Below are the code and all the weights of a small trained network. Each question names an input and a class and asks about switching units off, where a switched-off unit gives its printed mean instead of its output.

import numpy as np


def w(rows, s, z=0):
    codes = np.array(rows[::2]) - 128.0
    scale = np.full(codes.shape[1], s)
    scale[-1] = z or s
    return codes * scale


def f(y):
    return y / 2 * (1 + np.tanh(0.7978845608 * (y + 0.044715 * y**3)))


def log_softmax(a):
    a = a - a.max(-1, keepdims=True)
    return a - np.log(np.exp(a).sum(-1, keepdims=True))


def net(x, mask):
    res = np.array(x, float).reshape(1, 5) / 4 @ E
    y = f(res @ A[0][:, :-1].T + A[0][:, -1])
    res = res + np.where(mask, y, B[0][:, -1]) @ B[0][:, :-1]
    return log_softmax(res[-1] @ U[:, :-1].T + U[:, -1])


A, B = {}, {}
E = w([
[128,194,10,9,80],'x0',
[154,104,188,97,118],'x1',
[68,8,73,104,48],'x2',
[106,150,70,159,135],'x3',
[154,2,178,38,254],'x4',
],0.0098)
A[0] = w([
[142,127,142,75,121,153],'N1',
[147,151,96,180,60,206],'N2',
[187,109,124,99,154,99],'N3',
[140,186,164,169,44,212],'N4',
[82,115,181,167,130,152],'N5',
[134,86,142,206,148,136],'N6',
[138,193,157,135,139,84],'N7',
[155,178,98,50,136,174],'N8',
[116,93,92,91,101,95],'N9',
[116,89,107,92,230,111],'N10',
[195,225,187,76,230,5],'N11',
[173,118,113,102,212,63],'N12',
[100,113,113,92,254,110],'N13',
[114,89,150,199,167,127],'N14',
[100,165,64,168,108,133],'N15',
[12,169,126,124,165,170],'N16',
[147,137,191,234,100,249],'N17',
[119,215,151,112,205,37],'N18',
[85,128,88,174,157,194],'N19',
[127,162,96,88,47,120],'N20',
[139,103,68,169,87,168],'N21',
[64,61,130,116,9,165],'N22',
[95,104,147,113,202,66],'N23',
[130,162,84,14,124,165],'N24',
[180,71,76,122,197,81],'N25',
[107,171,85,108,162,200],'N26',
[242,155,123,169,140,109],'N27',
[189,180,150,132,150,57],'N28',
[138,110,149,202,151,121],'N29',
[106,153,123,57,133,158],'N30',
[120,173,141,167,106,130],'N31',
],0.0098,0.0013)
B[0] = w([
[177,129,74,142,132,156],'N1',
[55,151,45,59,197,219],'N2',
[124,155,128,98,109,163],'N3',
[88,221,51,56,168,230],'N4',
[187,184,46,160,91,182],'N5',
[180,199,42,164,18,197],'N6',
[59,70,181,128,146,177],'N7',
[150,132,107,196,25,204],'N8',
[166,51,202,194,123,174],'N9',
[105,206,102,111,111,206],'N10',
[97,105,101,173,137,254],'N11',
[72,158,83,105,90,187],'N12',
[167,137,62,31,142,208],'N13',
[195,124,109,226,105,201],'N14',
[149,137,98,81,61,212],'N15',
[108,115,68,185,116,150],'N16',
[183,165,88,73,171,239],'N17',
[33,53,255,228,131,199],'N18',
[123,96,146,158,109,161],'N19',
[136,176,87,127,107,219],'N20',
[109,51,177,99,144,185],'N21',
[60,46,184,166,194,245],'N22',
[135,135,122,59,124,184],'N23',
[183,126,113,229,29,229],'N24',
[25,189,111,53,229,182],'N25',
[142,151,184,240,94,171],'N26',
[104,51,153,147,181,178],'N27',
[97,33,152,173,160,181],'N28',
[205,122,98,127,54,190],'N29',
[121,155,118,136,28,171],'N30',
[79,164,161,73,174,182],'N31',
],0.0059,0.0099)
U = w([
[249,150,119,152,114,137],'0',
[93,170,128,22,198,237],'1',
[42,61,197,164,191,1],'2',
],0.012,0.00045)

Each question gives the input, the list of numbers given to net, and the class t.
The units are the neurons (one row each of A and B). Each row of codes is followed by its name. A weight is (code - 128) times the scale printed after its matrix; where a second scale follows, it is the last column's (A, B and U).
mask holds one flag per neuron, in row order. A switched-off neuron (its flag False) gives its mean, the last column of its row in B, instead of its output. The means were averaged over made-up inputs and are rounded, as every weight is.
A unit's drop is (log p(t) with every unit on - log p(t) with that unit switched off) / (log p(t) with every unit on - log p(t) with every unit switched off).
The circuit of an input: a set's keep is (log p(t) with only the set's units on - log p(t) with every unit switched off) / (log p(t) with every unit on - log p(t) with every unit switched off). Starting from the 12 units with the biggest drops (on a tie, the unit counted first), units are removed one at a time, each time the one whose removal leaves the highest keep (on an exact tie, the one counted first), for as long as the keep stays at least 0.8.
circuit, biggest first: the units of the circuit, biggest drop first
top k neurons: the k neurons with the biggest drops, biggest first
drop of u: that unit's drop, to one decimal
input [4,-1,8,-7,0], class 2: circuit, biggest first : (N22)
input [-2,4,-3,-6,-2], class 2: circuit, biggest first : (N13, N24)
input [5,-6,-6,2,0], class 2: circuit, biggest first : (N18, N17)
input [-3,2,-1,2,-4], class 1: circuit, biggest first : (N24, N4)
input [7,0,-6,1,-8], class 1: top 2 neurons : (N2, N4)
input [-3,-1,-6,5,-7], class 1: top 2 neurons : (N4, N17)
input [6,-4,-3,-7,5], class 0: top 2 neurons : (N24, N8)
input [7,-4,5,5,7], class 0: top 3 neurons : (N24, N9, N8)
input [-7,-3,2,2,7], class 0: top 2 neurons : (N14, N6)
input [1,6,-4,-8,-4], class 1: top 2 neurons : (N4, N22)
input [-1,-7,-5,5,-3], class 2: drop of N18 : 0.2
input [-5,5,5,6,4], class 0: drop of N14 : 0.2
input [3,3,-4,7,-4], class 1: drop of N4 : 0.5
input [-4,8,-6,5,0], class 2: circuit, biggest first : (N18)
